(in the rows, 128 means zero)
Each row has a class, written after it, and each block has its own classes.
99	108	156	141	163	113	144	136	125	133	135	147	109	75	79	160	52	156	67	165	91	79	88	166	100	106	104	131	70	125	78	106	153	130	156	114	53
(119)
64	208	122	61	138	145	136	121	104	109	100	108	132	138	168	119	76	130	101	112	158	187	135	127	97	180	145	99	119	160	128	159	122	137	69	108	124
(152)
88	118	138	132	167	72	155	115	136	122	147	146	158	110	130	129	68	131	90	105	148	211	102	148	202	118	115	118	75	101	136	122	102	128	101	41	182
(67)
131	111	165	193	100	135	138	142	145	123	135	150	101	118	99	147	155	128	130	163	120	112	124	120	145	108	120	146	85	105	114	70	102	150	178	146	139
(119)
114	138	140	163	93	137	140	137	115	127	132	140	117	134	138	118	135	111	138	146	126	150	137	122	121	143	113	140	113	124	129	117	103	131	134	124	157
(10)
146	159	126	127	114	182	114	130	107	133	103	134	119	141	139	131	180	105	169	128	168	84	154	124	86	128	144	105	162	149	134	103	131	156	120	173	63
(163)
104	119	125	146	140	92	135	120	116	159	156	159	134	131	118	122	111	113	131	137	131	132	132	168	85	115	103	145	117	109	119	157	157	140	126	97	134
(10)
122	76	145	181	132	102	138	142	161	148	143	172	132	103	114	143	137	111	135	135	137	101	113	154	141	80	108	143	73	99	119	98	142	126	152	111	138
(163)
135	179	146	135	107	164	145	138	94	147	105	135	97	151	118	126	139	129	133	168	96	121	143	105	46	162	141	131	163	135	115	116	122	138	137	171	88
(63)
130	114	149	146	153	134	140	125	130	125	113	137	128	92	89	138	101	145	104	132	123	132	103	129	168	117	136	117	119	131	128	88	117	139	131	92	97
(101)
153	113	141	180	72	178	130	161	164	104	78	139	115	121	150	140	169	104	159	109	168	120	134	77	197	109	142	121	111	130	146	51	73	123	153	155	160
(163)
74	172	103	99	118	132	120	134	98	143	103	141	136	143	177	102	83	100	136	122	174	138	151	157	39	162	94	110	121	151	109	185	171	133	95	138	133
(10)
128	155	135	127	97	214	140	178	141	124	72	138	89	109	131	128	109	131	112	145	108	62	137	123	49	161	109	128	132	167	63	92	149	120	167	215	82
(127)
129	120	133	137	139	133	130	142	109	149	124	157	127	124	108	133	140	110	136	139	142	101	137	159	106	128	115	121	130	123	99	112	146	148	132	154	115
(67)
110	192	111	88	128	166	122	126	84	137	99	126	139	163	163	111	145	102	157	119	182	140	171	134	69	164	129	89	171	157	118	142	135	162	92	162	111
(67)
153	148	145	166	98	182	136	147	148	107	85	140	108	143	134	128	177	119	148	128	140	133	138	88	174	133	145	130	139	126	141	77	85	140	150	158	157
(127)
138	200	151	104	163	159	123	92	68	103	141	111	113	143	97	149	157	154	117	161	127	132	135	123	116	134	158	108	162	137	155	109	98	189	97	105	22
(119)
109	172	125	118	150	141	132	113	114	135	127	149	131	162	148	115	147	117	142	125	149	152	147	135	85	142	130	125	147	121	138	153	144	154	108	123	133
(127)
125	172	137	102	160	170	133	124	113	108	89	130	122	124	119	137	105	149	97	133	128	130	120	127	142	135	142	109	132	146	131	114	118	146	113	112	79
(127)
167	152	182	172	145	150	136	118	101	138	188	140	88	160	56	136	205	145	121	173	61	110	130	120	97	138	148	167	158	98	137	102	94	146	149	123	78
(127)
79	202	104	51	119	188	124	143	115	103	49	101	131	122	177	125	72	124	106	96	178	151	135	123	107	179	136	86	130	191	112	135	126	124	77	153	125
(152)
155	169	117	124	123	164	110	110	83	135	121	132	127	161	122	128	189	105	172	136	157	114	164	136	97	135	137	122	186	140	152	128	127	177	107	139	84
(10)
145	148	142	146	85	182	133	155	120	118	84	126	114	137	145	126	149	105	146	121	163	132	145	102	149	152	135	112	142	144	121	75	85	136	134	176	150
(67)
163	154	136	161	92	164	133	135	134	95	88	123	129	153	150	125	191	100	166	93	184	166	148	71	213	134	164	107	144	125	166	70	51	152	123	136	176
(67)
156	148	140	174	103	175	135	137	160	94	89	139	120	150	143	127	192	109	154	108	159	157	138	81	209	126	154	130	131	119	164	75	69	144	137	133	190
(127)
104	136	138	116	133	133	133	140	107	168	139	152	98	115	96	135	116	126	118	167	100	76	132	174	14	140	113	143	108	134	70	144	180	137	143	167	74
(152)
157	161	137	111	134	181	120	125	84	117	101	118	115	119	103	146	111	141	117	143	128	86	127	131	120	137	139	112	155	159	128	102	117	157	117	130	24
(10)
117	137	156	158	102	141	147	145	126	140	117	137	107	128	126	109	133	128	131	150	110	150	133	109	95	147	125	138	131	134	117	104	111	122	143	146	146
(101)
163	114	139	172	132	139	121	120	125	148	134	145	125	131	86	129	198	115	166	135	141	119	137	128	153	103	139	132	160	113	145	88	117	159	143	129	130
(101)
95	187	148	105	87	171	142	151	105	131	103	124	96	147	158	117	123	124	129	144	119	146	153	109	41	183	135	125	128	158	101	126	119	128	123	180	128
(152)
132	164	132	137	99	184	133	151	98	143	97	136	96	136	128	140	143	124	141	150	107	89	149	112	57	147	121	127	133	157	95	102	120	124	166	209	84
(88)
144	144	137	148	138	138	126	105	109	141	133	141	136	152	112	118	195	115	171	129	156	159	147	119	133	124	142	128	169	116	166	109	115	167	115	114	138
(101)
71	188	115	98	146	111	138	106	95	143	146	135	142	166	168	100	142	112	154	147	161	190	157	153	71	146	117	120	139	118	146	182	139	145	89	94	148
(171)
185	137	114	150	124	184	118	127	130	146	77	146	122	143	102	147	178	103	167	129	163	83	145	120	132	111	145	118	175	130	133	86	131	160	144	166	102
(63)
88	166	132	130	85	146	136	147	140	117	92	126	126	139	183	108	124	110	149	125	163	184	147	105	132	150	117	118	104	132	136	115	97	123	125	130	195
(171)
78	139	130	144	75	157	125	173	155	112	66	131	122	112	178	121	86	110	129	122	172	132	132	113	122	137	92	112	72	149	102	95	121	120	149	167	195
(119)
144	160	131	112	148	155	130	114	110	104	100	117	147	134	131	140	126	122	125	99	176	168	132	117	205	134	150	93	150	141	154	88	77	158	92	101	124
(67)
162	185	98	114	128	184	104	118	92	132	85	125	127	167	130	139	208	108	181	116	170	100	168	122	101	123	144	107	187	157	149	117	126	162	123	175	82
(88)
122	216	117	108	127	140	119	85	84	109	129	109	140	186	174	104	209	108	184	124	181	192	175	115	95	140	143	106	186	142	186	142	105	183	79	116	133
(119)
173	97	173	189	90	184	139	166	136	128	114	156	87	107	96	160	170	124	141	160	102	61	124	106	136	110	136	144	114	125	108	36	98	132	182	183	75
(163)
114	109	157	165	96	136	149	153	156	138	132	152	99	116	111	137	128	122	119	140	110	138	123	126	131	132	124	153	75	113	102	91	109	119	163	139	175
(152)
177	128	134	146	125	199	114	152	142	129	72	150	113	127	99	144	177	117	156	139	138	42	138	132	127	114	127	125	150	143	111	75	144	151	160	188	81
(127)
137	136	148	155	155	111	134	97	101	153	173	149	133	160	96	116	195	126	162	145	125	163	143	130	118	118	146	138	160	98	159	125	120	167	123	92	128
(101)
118	192	99	88	142	177	121	121	99	113	71	113	131	125	142	147	110	130	120	105	157	129	137	117	124	140	139	93	146	173	130	117	114	141	108	152	77
(88)
93	136	171	146	133	95	163	126	98	158	185	152	103	136	107	121	98	132	97	169	80	160	128	143	52	165	114	147	101	104	90	140	122	124	138	119	116
(67)
117	119	138	136	141	124	134	135	124	163	149	161	114	117	91	135	136	131	134	172	115	90	131	172	84	108	106	146	108	103	94	126	159	142	158	136	91
(171)
153	150	138	154	148	97	126	82	78	138	175	143	135	175	95	122	218	119	169	152	126	159	148	134	131	111	148	146	170	93	191	146	104	173	103	66	107
(10)
104	159	118	112	126	164	123	144	149	93	61	119	131	97	143	142	80	130	107	109	181	116	118	119	161	123	115	92	98	156	116	94	117	139	118	135	108
(119)
119	138	155	159	109	133	151	138	133	130	145	145	106	128	128	124	145	128	134	163	107	151	135	126	119	131	123	146	98	109	119	104	103	132	153	125	143
(171)
146	141	158	151	190	91	148	95	99	146	207	142	110	123	42	164	134	167	88	162	60	115	106	163	128	100	149	156	120	99	125	115	118	155	149	81	29
(88)
103	166	143	139	105	170	145	154	135	116	86	142	110	142	162	113	119	118	125	135	135	148	139	113	97	163	120	129	122	142	116	115	120	125	133	163	160
(127)
146	117	170	168	116	132	148	145	111	144	143	150	104	126	93	136	147	127	124	163	97	115	129	128	110	137	123	148	119	110	105	86	104	136	155	152	115
(67)
125	145	137	135	158	135	132	127	115	147	136	158	121	145	118	127	142	123	132	147	120	109	134	160	83	124	125	142	137	117	119	137	159	150	133	133	112
(127)
66	170	119	91	128	116	133	126	114	152	127	140	129	145	164	112	102	112	129	125	153	163	146	154	44	157	119	121	110	137	107	176	162	136	97	137	159
(152)
95	161	127	100	140	129	132	131	94	153	121	143	137	146	143	114	115	111	132	136	153	138	149	161	58	153	107	111	135	141	101	149	154	140	102	145	119
(67)
142	159	126	102	142	186	133	138	106	135	64	130	112	104	100	152	79	142	97	149	122	79	115	130	92	144	135	105	149	161	96	101	145	137	127	164	36
(63)
82	164	132	92	149	143	143	133	99	136	94	123	125	101	138	114	44	146	90	138	121	139	117	134	66	158	119	101	126	166	97	141	146	119	106	127	79
(101)
127	164	120	120	166	142	130	107	104	116	125	133	132	131	115	154	125	138	112	109	139	155	126	127	163	119	144	112	124	133	146	114	101	148	117	100	101
(88)
172	128	144	175	93	178	136	147	140	133	88	144	104	128	106	142	163	118	144	142	120	111	132	97	148	124	141	135	139	126	125	61	97	134	162	167	139
(63)
122	118	144	189	117	103	147	131	144	140	155	155	118	129	116	143	145	123	127	133	106	159	124	122	151	107	119	157	80	100	127	102	96	122	167	125	180
(88)
139	130	128	158	125	149	115	130	137	127	115	143	120	125	107	144	172	109	152	140	161	81	138	142	121	100	117	124	118	126	120	96	136	162	148	150	109
(119)
122	129	112	125	107	167	120	147	145	139	82	140	125	125	130	139	144	101	152	113	172	95	140	138	116	128	128	123	115	145	105	107	142	138	140	176	148
(152)
69	160	156	134	114	101	155	124	118	143	167	143	109	150	143	115	120	122	113	148	107	204	134	133	76	162	127	154	77	109	121	149	111	125	121	103	189
(152)
97	169	136	127	103	134	147	137	108	124	113	130	131	150	170	106	127	108	139	123	151	197	150	110	120	165	124	117	124	133	131	118	89	133	109	134	185
(67)
78	131	174	144	130	82	165	131	104	169	183	156	109	128	111	116	85	134	94	172	76	165	122	152	54	156	103	152	85	101	85	140	128	116	139	118	134
(67)
122	107	154	182	119	112	148	141	127	150	154	164	104	123	91	148	144	136	119	154	74	128	122	131	118	115	112	158	78	107	104	96	115	114	190	143	140
(88)
114	182	116	92	143	166	138	126	105	126	64	120	136	129	139	131	73	137	108	121	152	146	122	121	117	153	135	93	156	157	128	120	127	132	99	129	98
(63)
119	113	160	188	135	76	158	115	128	152	194	167	112	138	95	140	154	136	122	156	72	171	121	135	128	107	118	175	77	79	132	116	103	124	171	98	159
(88)
120	95	145	160	160	80	143	120	119	162	170	172	137	127	89	131	139	118	130	147	122	134	126	169	126	107	112	140	104	87	114	125	139	147	138	105	142
(67)
128	175	121	108	163	150	128	110	92	122	118	125	126	131	116	153	113	143	110	124	130	136	129	130	126	128	138	111	132	147	133	120	113	147	118	121	69
(88)
93	184	113	90	146	144	132	113	121	92	91	114	155	132	178	120	100	129	129	104	190	205	134	123	185	134	136	91	114	140	166	126	94	148	83	66	154
(171)
118	203	119	127	106	157	133	113	96	113	110	122	123	180	164	120	188	116	161	116	155	196	167	86	119	157	151	117	155	140	169	127	80	146	114	144	155
(88)
95	121	159	161	118	100	162	146	120	143	150	156	115	122	132	117	100	120	109	147	110	169	125	137	107	147	107	141	91	108	100	118	112	119	139	128	172
(67)

Next block, with new classes.
140	124	45	121	137	72	129	121	116	178	139	108	78	132	157	185	150	145	181	87	128	103	185	110	104	101	125	119	84	171	119	170	106	184	103	169	64
(150)
139	143	142	157	152	116	147	170	158	117	148	119	148	113	192	205	92	112	48	109	117	125	60	77	97	110	109	137	115	130	90	75	102	136	136	141	72
(131)
120	129	88	151	98	133	84	150	146	112	132	127	109	123	116	193	121	123	111	147	123	127	120	115	111	103	140	156	98	72	155	104	140	151	130	143	113
(183)
114	137	93	152	107	137	84	152	169	108	138	96	100	132	112	206	107	106	128	151	118	123	118	122	104	87	129	155	117	129	152	98	167	139	105	175	108
(165)
111	133	113	134	71	75	87	148	135	140	177	103	128	114	166	173	228	150	122	170	93	129	100	158	113	202	115	127	134	123	154	64	140	220	136	166	56
(150)
147	115	69	120	139	59	132	99	116	165	152	129	76	137	146	171	153	146	144	85	118	98	179	84	122	113	129	97	89	199	132	169	99	173	95	198	80
(33)
114	134	113	140	74	66	89	154	145	146	186	119	131	115	166	180	224	143	123	166	77	112	121	150	118	190	119	134	144	115	123	65	131	210	129	174	64
(150)
116	145	113	137	91	63	87	144	132	129	186	115	119	110	152	187	238	156	108	159	83	130	112	134	121	200	136	123	128	124	132	62	124	225	141	201	64
(183)
122	135	125	116	72	62	96	155	135	135	189	110	115	115	148	175	227	146	124	161	73	115	110	155	101	194	121	126	123	140	158	51	140	201	139	168	63
(55)
90	134	93	142	80	65	86	151	141	159	163	119	136	125	181	160	228	158	107	166	78	109	127	153	115	175	132	123	140	147	139	86	128	176	136	193	57
(79)
156	147	111	176	118	99	158	169	187	130	164	101	140	108	165	182	87	121	29	123	108	116	53	60	102	112	117	135	131	142	90	102	128	143	150	139	80
(33)
115	137	103	137	97	69	83	144	129	147	171	107	129	114	158	182	226	153	127	162	87	120	112	144	125	214	125	126	133	129	132	74	126	222	124	181	58
(150)
115	140	117	124	82	68	92	153	138	143	186	119	128	110	165	180	224	149	120	165	66	108	122	152	118	184	123	131	139	135	139	72	128	202	136	186	74
(55)
116	97	167	82	163	112	109	90	95	128	59	137	163	173	182	151	138	154	83	116	116	108	166	122	117	148	190	141	113	128	76	83	109	139	130	181	113
(55)
125	131	99	142	93	125	88	151	138	103	151	133	115	114	112	192	107	119	101	136	108	128	99	108	114	109	127	144	119	93	161	100	137	130	127	125	106
(188)
141	148	136	174	135	127	134	177	163	111	143	100	148	114	185	182	87	100	57	114	118	131	46	82	92	115	105	146	125	122	83	72	98	160	125	138	73
(150)
121	146	114	138	98	67	78	138	138	135	184	113	119	110	161	189	236	161	114	164	81	126	114	131	123	195	136	127	130	141	130	77	120	228	135	210	65
(183)
104	130	99	120	103	65	85	140	127	149	178	119	133	111	160	207	229	157	99	153	79	118	122	130	138	195	129	118	131	132	136	73	122	205	134	192	55
(131)
126	122	104	135	84	127	98	161	138	110	143	126	109	117	107	204	105	113	118	152	109	115	102	118	105	106	137	153	106	87	172	88	130	143	120	137	113
(55)
125	120	88	140	92	130	93	144	154	125	137	120	114	130	126	193	110	113	116	151	114	119	117	110	122	106	134	151	107	75	159	109	129	118	112	149	112
(46)
127	132	94	133	85	126	76	160	155	112	152	105	97	116	109	196	111	124	130	149	113	115	106	135	93	110	121	159	119	116	169	79	162	136	124	132	104
(188)
107	135	90	142	73	77	82	156	142	156	176	107	130	109	173	177	224	148	133	173	85	118	131	163	128	186	114	137	150	114	137	82	135	212	131	183	65
(150)
113	123	163	59	171	111	86	85	123	154	77	110	142	175	174	183	154	161	113	142	131	110	169	101	130	179	196	127	113	152	85	121	137	148	138	144	99
(179)
146	143	120	157	124	103	169	165	176	120	155	114	132	121	174	190	82	120	33	112	102	114	56	69	94	89	119	135	115	147	98	116	104	136	147	134	80
(55)
148	137	118	161	108	100	152	169	174	128	161	115	153	112	165	183	91	109	21	117	119	126	52	67	98	123	114	134	115	117	93	74	144	154	150	121	72
(33)
142	161	145	161	138	116	134	172	159	105	166	110	141	110	183	176	91	106	44	100	106	128	60	73	98	120	110	135	137	134	78	80	105	136	136	130	73
(188)
113	133	116	134	68	74	88	149	141	140	185	104	124	117	168	167	231	145	119	167	89	121	106	160	111	207	113	127	138	125	149	72	141	221	133	163	56
(150)
113	127	84	139	92	115	96	155	159	139	132	111	102	135	121	195	104	120	116	153	112	105	106	111	89	103	134	153	101	126	149	89	153	123	122	135	94
(79)
119	130	128	132	67	67	77	162	143	132	189	99	113	123	140	175	238	142	128	167	76	123	106	153	116	194	124	121	135	149	153	25	157	206	130	199	58
(165)
92	84	165	69	163	101	110	85	94	133	39	147	185	187	182	133	161	160	74	122	128	107	181	115	109	180	194	119	117	142	65	87	120	124	146	156	107
(79)
121	148	146	171	138	115	142	180	147	111	138	110	160	129	180	174	91	96	42	106	109	128	55	74	83	107	126	134	119	138	78	65	92	127	130	143	68
(79)
126	137	90	134	100	123	85	134	170	108	141	104	94	121	130	209	106	114	121	145	115	107	117	105	93	112	130	154	101	107	162	114	146	128	111	150	114
(46)
112	98	148	80	158	106	100	85	110	154	68	129	173	170	176	144	149	153	77	119	129	106	165	120	125	170	195	132	128	118	63	81	128	147	138	172	106
(33)
146	150	127	164	126	101	169	174	174	115	156	105	131	116	178	189	81	114	35	111	102	108	61	62	98	99	113	136	121	137	95	105	101	135	144	136	81
(55)
111	105	167	80	161	117	99	94	90	129	63	132	160	168	178	153	140	141	93	119	110	100	169	128	115	155	188	139	117	109	87	105	103	138	135	171	113
(55)
109	136	128	107	97	62	75	135	142	143	177	113	136	115	152	207	226	147	103	152	78	120	103	125	123	189	144	107	131	135	150	67	120	214	119	207	63
(47)
117	141	123	116	62	60	85	150	131	125	206	109	114	107	142	168	237	150	118	157	73	129	109	155	111	211	117	117	146	143	151	41	152	202	144	161	62
(188)
144	132	59	114	134	69	121	134	101	168	161	108	76	122	146	173	158	141	178	79	109	109	193	107	110	115	120	112	94	181	123	147	109	165	109	163	67
(188)
132	130	94	140	82	118	88	152	178	121	148	95	96	124	134	207	109	118	125	155	112	101	112	116	86	112	129	164	98	106	160	87	159	133	110	147	104
(46)
112	145	118	140	98	66	81	143	133	132	183	116	128	113	158	186	237	153	110	160	78	124	117	134	121	198	137	125	127	129	124	68	116	229	129	206	67
(183)
108	103	159	85	152	120	82	90	96	125	50	127	165	164	197	144	153	140	98	120	119	107	181	129	112	174	190	136	112	101	81	84	112	129	130	181	116
(46)
133	115	46	116	147	75	124	111	107	161	121	111	78	133	170	182	157	138	168	83	115	105	172	116	109	104	115	104	99	196	117	156	70	194	92	221	66
(150)
111	134	97	133	91	138	87	152	151	133	129	126	114	137	120	206	108	112	108	154	118	119	115	112	127	92	155	148	108	60	153	117	157	125	129	119	105
(179)
103	98	170	72	172	101	91	85	98	134	58	127	165	171	159	162	160	169	105	140	134	119	154	96	114	195	192	114	114	188	81	73	109	148	129	182	98
(79)
135	106	70	108	162	66	133	103	100	158	143	130	86	137	137	201	140	139	141	79	117	110	190	89	128	97	128	104	82	199	125	162	80	162	96	199	75
(131)
139	113	59	115	155	70	116	121	110	159	126	109	76	148	148	188	159	132	173	84	105	103	188	115	117	90	127	105	97	204	117	142	96	167	94	242	68
(165)
122	129	129	116	63	65	95	156	135	132	186	114	120	112	149	173	230	150	118	162	77	115	99	152	99	188	124	123	125	127	166	48	139	203	144	167	59
(55)
128	122	50	116	147	65	122	121	103	177	134	115	91	138	143	176	147	137	161	83	108	104	180	92	102	94	134	109	81	199	123	171	83	158	100	184	63
(79)
129	118	59	105	152	61	129	105	110	159	157	124	70	132	133	210	141	136	142	79	117	102	192	89	135	99	124	104	96	191	125	167	84	166	101	203	74
(131)
148	160	119	176	138	106	151	162	172	115	159	109	123	113	173	183	93	120	45	111	110	124	64	70	99	103	119	141	113	137	90	116	97	156	145	149	86
(183)
121	132	139	104	71	60	82	149	147	143	191	105	118	114	151	188	229	139	115	163	79	125	108	140	110	204	129	114	126	131	174	53	149	202	132	172	65
(47)
143	140	139	169	117	114	149	170	173	109	160	117	140	124	171	180	98	109	25	122	119	141	54	65	99	114	109	140	102	112	93	78	123	162	145	128	79
(183)
151	159	131	178	141	104	155	167	172	110	155	106	124	111	180	181	94	121	47	118	108	123	68	65	98	122	109	140	112	157	84	104	99	159	143	155	92
(183)
148	150	131	151	135	100	151	162	192	134	153	99	133	120	187	197	85	117	36	107	106	115	57	59	94	95	123	132	113	137	109	119	114	132	137	134	78
(47)
105	136	142	139	92	67	82	156	129	128	179	106	136	126	146	184	234	136	122	164	67	119	117	136	127	192	124	115	136	143	130	33	136	209	120	217	66
(165)
109	133	102	136	88	79	77	141	131	143	167	108	133	118	162	182	224	149	113	160	86	123	102	145	124	202	123	125	133	120	134	72	130	227	123	186	53
(150)
140	123	78	111	144	62	131	113	109	145	156	125	68	137	131	191	137	128	154	79	99	99	176	91	115	85	128	110	87	190	136	157	68	164	91	204	83
(55)
144	111	65	103	149	68	132	123	109	152	137	132	74	136	145	183	155	129	168	84	103	103	174	118	106	93	120	107	94	189	123	131	73	165	92	218	74
(55)
107	137	115	133	91	71	72	157	134	145	169	103	133	123	151	184	232	141	126	167	71	120	116	148	127	193	133	118	138	137	133	49	138	206	129	213	56
(165)
145	138	140	148	115	118	157	177	166	111	154	116	138	122	175	193	82	103	35	112	116	124	45	68	87	103	104	134	101	117	110	80	121	145	144	112	70
(55)
120	128	100	145	92	130	82	168	172	130	140	92	93	136	110	198	115	112	143	169	112	107	111	131	107	110	121	155	117	118	161	68	169	137	110	163	104
(165)
146	112	58	105	147	66	136	118	111	154	133	116	69	136	158	194	156	139	162	90	106	101	177	110	106	92	121	106	96	193	132	157	80	168	100	224	67
(55)
121	137	117	121	55	67	81	148	144	140	193	104	111	112	171	166	240	143	129	168	80	111	123	154	106	215	120	123	124	117	160	68	152	196	134	168	64
(46)
119	135	74	148	103	136	93	138	166	125	133	102	100	127	124	202	97	121	132	144	136	116	122	125	97	97	126	168	106	103	144	123	172	153	109	125	108
(150)
102	91	196	71	146	105	125	92	98	103	66	144	166	177	183	152	158	143	85	133	122	102	184	127	99	188	187	125	117	109	88	80	129	137	139	149	120
(55)
159	144	115	173	119	95	160	169	180	133	160	105	141	114	173	179	90	125	30	112	114	113	53	63	98	114	115	137	117	138	88	88	137	146	149	131	74
(33)
133	135	71	131	149	56	120	109	115	146	157	123	63	130	135	184	149	141	151	83	113	104	188	90	123	101	132	112	87	196	120	158	67	187	98	222	88
(183)
121	117	90	136	104	125	95	150	135	121	135	137	122	112	112	220	102	123	102	140	116	118	113	109	122	96	133	155	105	77	158	96	139	133	131	137	111
(131)
145	149	129	160	130	104	171	172	173	116	154	110	132	122	179	188	84	114	42	110	100	110	58	69	93	94	111	132	118	144	91	109	98	132	148	135	81
(55)
109	132	114	135	70	76	88	147	140	140	178	106	123	119	168	165	231	145	119	167	89	121	109	157	107	207	113	123	131	125	150	71	145	218	131	160	56
(150)
126	120	85	129	144	68	109	124	117	144	146	118	82	146	136	185	146	123	147	83	109	100	188	90	131	93	125	104	96	192	124	143	87	168	88	227	74
(165)
132	162	154	155	136	129	127	179	166	124	142	105	148	123	184	179	87	91	45	111	109	122	55	74	104	102	118	133	118	113	85	87	112	138	137	125	74
(179)
108	147	113	117	68	80	76	157	142	151	179	104	118	123	156	178	231	139	116	165	82	124	112	153	123	187	138	120	129	116	149	73	163	197	147	152	55
(179)
120	129	99	118	87	121	87	159	178	135	143	94	95	127	127	215	106	111	118	146	118	103	111	124	94	104	134	152	110	101	172	86	162	139	113	142	107
(47)
138	121	86	101	143	54	119	109	124	158	150	125	72	136	135	209	136	131	151	84	113	100	179	90	116	99	141	101	85	192	143	152	89	164	89	208	84
(47)
143	119	74	120	134	55	130	102	120	162	158	118	78	134	137	176	149	141	148	89	114	94	183	89	114	103	132	103	96	195	133	164	96	172	97	200	82
(33)
111	109	142	93	165	111	94	85	103	133	66	133	151	168	175	154	154	161	85	117	126	117	172	121	125	159	202	142	112	117	66	95	110	159	140	185	112
(183)
131	124	79	135	84	118	86	151	167	132	141	94	103	123	111	199	113	127	118	153	123	104	112	123	92	117	133	161	109	114	159	77	184	153	121	141	105
(33)
